Here is a tiny trained network, its code and every weight. The questions are about switching its units off for an input and a target symbol, where a switched-off unit gives its printed mean instead of its output.

import numpy as np


def w(rows, s, z=0):
    codes = np.array(rows[::2]) - 128.0
    scale = np.full(codes.shape[1], s)
    scale[-1] = z or s
    return codes * scale


def f(y):
    return np.maximum(y, 0)


def softmax(a):
    e = np.exp(a - a.max(-1, keepdims=True))
    return e / e.sum(-1, keepdims=True)


def log_softmax(a):
    a = a - a.max(-1, keepdims=True)
    return a - np.log(np.exp(a).sum(-1, keepdims=True))


def net(x, mask):
    ids = ['αβγδεζηλμξπστψ'.index(c) for c in x.split()]
    T = len(ids)
    res = E[ids] + P[:T]
    u = 0
    for l in range(2):
        r = res
        for j in range(3):
            rows = slice(3 * j, 3 * j + 3)
            q, k, v = (r @ M[l][rows].T for M in (Q, K, V))
            z = softmax(np.where(np.tri(T) > 0, q @ k.T / 3**0.5, -1e9)) @ v
            o = O[l][rows]
            res = res + np.where(mask[u + j], z, o[:, -1]) @ o[:, :-1]
        u += 3
        y = f(res @ A[l][:, :-1].T + A[l][:, -1])
        res = res + np.where(mask[u : u + 4], y, B[l][:, -1]) @ B[l][:, :-1]
        u += 4
    return log_softmax(res[-1] @ U[:, :-1].T + U[:, -1])


Q, K, V, O, A, B = {}, {}, {}, {}, {}, {}
E = w([
[174,182,138],'α',
[187,237,124],'β',
[151,254,92],'γ',
[88,144,72],'δ',
[145,163,123],'ε',
[204,232,173],'ζ',
[113,105,80],'η',
[115,191,63],'λ',
[121,62,99],'μ',
[189,87,102],'ξ',
[158,185,100],'π',
[121,166,137],'σ',
[181,138,178],'τ',
[189,47,215],'ψ',
],0.0095)
P = w([
[72,137,148],'0',
[174,133,104],'1',
[135,127,182],'2',
[167,131,72],'3',
[129,111,203],'4',
[180,137,59],'5',
[129,104,224],'6',
[188,138,47],'7',
[115,102,244],'8',
[202,133,36],'9',
[101,103,253],'10',
[207,134,30],'11',
[86,130,206],'12',
],0.019)
Q[0] = w([
[133,2,111],'L0H1',
[95,37,129],'L0H1',
[84,68,166],'L0H1',
[161,127,111],'L0H2',
[43,66,78],'L0H2',
[25,195,49],'L0H2',
[154,172,85],'L0H3',
[41,247,150],'L0H3',
[5,190,211],'L0H3',
],0.007)
K[0] = w([
[190,122,94],'L0H1',
[163,185,127],'L0H1',
[138,247,107],'L0H1',
[140,29,174],'L0H2',
[120,164,52],'L0H2',
[155,141,95],'L0H2',
[45,75,83],'L0H3',
[146,180,107],'L0H3',
[244,181,35],'L0H3',
],0.012)
V[0] = w([
[139,115,140],'L0H1',
[254,166,108],'L0H1',
[127,137,224],'L0H1',
[189,110,139],'L0H2',
[176,131,142],'L0H2',
[142,176,90],'L0H2',
[178,143,91],'L0H3',
[163,137,115],'L0H3',
[159,184,155],'L0H3',
],0.0089)
O[0] = w([
[174,127,104,142],'L0H1',
[253,184,121,238],'L0H1',
[202,92,214,253],'L0H1',
[245,57,35,191],'L0H2',
[199,120,114,199],'L0H2',
[162,163,183,79],'L0H2',
[126,177,225,178],'L0H3',
[123,137,178,168],'L0H3',
[96,88,150,234],'L0H3',
],0.0043,0.0037)
A[0] = w([
[108,191,194,113],'L0N1',
[76,61,217,179],'L0N2',
[2,206,83,3],'L0N3',
[185,164,171,21],'L0N4',
],0.0088,0.0047)
B[0] = w([
[254,184,192,238],'L0N1',
[144,27,128,255],'L0N2',
[69,242,80,140],'L0N3',
[45,179,100,210],'L0N4',
],0.0086,0.0058)
Q[1] = w([
[87,161,114],'L1H1',
[115,110,254],'L1H1',
[85,116,187],'L1H1',
[141,91,101],'L1H2',
[98,172,150],'L1H2',
[198,172,118],'L1H2',
[156,169,88],'L1H3',
[176,189,206],'L1H3',
[155,139,76],'L1H3',
],0.012)
K[1] = w([
[151,134,107],'L1H1',
[10,132,143],'L1H1',
[64,193,143],'L1H1',
[122,89,167],'L1H2',
[78,173,115],'L1H2',
[223,146,153],'L1H2',
[181,77,109],'L1H3',
[108,154,102],'L1H3',
[255,78,52],'L1H3',
],0.012)
V[1] = w([
[121,21,175],'L1H1',
[144,172,187],'L1H1',
[248,136,184],'L1H1',
[161,55,161],'L1H2',
[178,118,59],'L1H2',
[121,63,111],'L1H2',
[82,201,89],'L1H3',
[155,62,89],'L1H3',
[177,143,106],'L1H3',
],0.014)
O[1] = w([
[155,63,251,2],'L1H1',
[75,196,147,180],'L1H1',
[129,253,175,237],'L1H1',
[92,200,133,226],'L1H2',
[162,123,80,111],'L1H2',
[151,176,147,33],'L1H2',
[58,136,18,200],'L1H3',
[167,57,145,89],'L1H3',
[84,113,132,220],'L1H3',
],0.011,0.0081)
A[1] = w([
[54,120,254,2],'L1N1',
[188,163,197,113],'L1N2',
[178,18,125,58],'L1N3',
[84,222,140,160],'L1N4',
],0.009,0.0052)
B[1] = w([
[254,111,29,169],'L1N1',
[127,164,112,185],'L1N2',
[43,43,167,154],'L1N3',
[79,68,164,251],'L1N4',
],0.0094,0.027)
U = w([
[163,64,55,98],'α',
[125,88,93,110],'β',
[155,87,102,185],'γ',
[84,44,197,30],'δ',
[199,63,131,124],'ε',
[102,149,80,18],'ζ',
[193,180,254,143],'η',
[136,102,189,180],'λ',
[110,46,119,145],'μ',
[121,59,198,254],'ξ',
[25,110,224,127],'π',
[250,160,35,115],'σ',
[161,83,88,206],'τ',
[159,117,38,37],'ψ',
],0.0066,0.0092)

Each question gives the input, a string of symbols that net reads in full, and the target symbol t.
The units are the heads (3 rows each of Q, K, V and O) and the neurons (one row each of A and B). Each row of codes is followed by its name. A weight is (code - 128) times the scale printed after its matrix; where a second scale follows, it is the last column's (O, A, B and U).
mask holds one flag per unit, layer by layer, with each layer's heads first. A switched-off unit (its flag False) gives its mean, the last column of its rows in O or B, instead of its output. The means were averaged over made-up inputs and are rounded, as every weight is.
A unit's drop is (log p(t) with every unit on - log p(t) with that unit switched off) / (log p(t) with every unit on - log p(t) with every unit switched off).
The circuit of an input: a set's keep is (log p(t) with only the set's units on - log p(t) with every unit switched off) / (log p(t) with every unit on - log p(t) with every unit switched off). Starting from the 12 units with the biggest drops (on a tie, the unit counted first), units are removed one at a time, each time the one whose removal leaves the highest keep (on an exact tie, the one counted first), for as long as the keep stays at least 0.8.
units of the circuit, in order: the units of the circuit, biggest drop first
top k neurons: the k neurons with the biggest drops, biggest first
k most important neurons of layer l: the k neurons of layer l with the biggest drops, biggest first
heads that matter: for each layer, one digit per head in row order, 1 if its drop is at least 0.15 and else 0, layers parted by /
input β λ ξ λ σ, target π: top 2 neurons -> (L0N3; L0N1)
input ζ α γ ξ, target σ: top 3 neurons -> (L0N2; L1N4; L1N3)
input μ ζ β ζ β σ β τ ψ β β λ β, target δ: units of the circuit, in order -> (L1H1; L1N3; L0H1; L0N1)
input β β β, target π: heads that matter -> 010 / 100
input δ ε τ β ξ ψ σ, target α: 2 most important neurons of layer 0 -> (L0N3; L0N2)
input ζ ζ β δ ε β ζ β δ β ψ β, target η: units of the circuit, in order -> (L0H1; L1H1)
input ψ β β τ δ τ λ β ψ, target ε: units of the circuit, in order -> (L1N1; L1H1; L0N2)
input η ψ τ, target μ: top 3 neurons -> (L0N3; L1N3; L0N2)
input ξ ζ β γ β β β ζ δ α β, target ξ: units of the circuit, in order -> (L0N1; L1H1; L0H1)
input η τ η ξ σ ψ τ η, target η: units of the circuit, in order -> (L1H1)
input η ξ β, target μ: top 4 neurons -> (L0N3; L1N3; L0N2; L0N1)
input λ ζ ζ δ, target π: units of the circuit, in order -> (L1H1; L1N4)
input ζ β ζ β β β η, target η: units of the circuit, in order -> (L1H1; L1H3)
input λ τ ζ ζ η ζ ψ ζ ζ, target ψ: units of the circuit, in order -> (L0N3; L1H1; L1H3; L0H2)
input ξ σ π, target ξ: units of the circuit, in order -> (L0N1; L1H1; L1H3)
input η β β, target μ: top neuron -> (L0N3)
input ψ β ζ ζ β β β ζ ξ δ δ ζ π, target ε: top 4 neurons -> (L1N1; L0N1; L1N3; L0N2)
input β ζ ζ β β ζ δ, target π: heads that matter -> 010 / 101
input β π ζ λ ψ α ζ, target π: top 3 neurons -> (L0N3; L0N1; L1N4)
input β β δ β β λ β δ γ ζ β ζ, target π: top 2 neurons -> (L0N1; L0N2)
input ζ σ ζ β σ, target η: units of the circuit, in order -> (L1H1; L1H3)
input γ σ ζ β τ ζ ξ β β γ μ β η, target ζ: heads that matter -> 110 / 101
input ψ β β ψ σ ψ β ψ β σ, target η: heads that matter -> 000 / 101
input β β ζ β β β ζ β η ε β ζ ξ, target π: units of the circuit, in order -> (L0N1; L1H1; L1N4; L0H2)
input γ σ β η ψ β β, target ζ: 2 most important neurons of layer 0 -> (L0N3; L0N1)
input β β ζ σ α μ τ, target π: units of the circuit, in order -> (L0N1; L1H1; L0H2; L1N4)
input γ ζ β δ β η ψ ξ ξ, target ζ: most important neuron of layer 0 -> (L0N3)
input δ β ψ β β, target α: most important neuron of layer 0 -> (L0N3)
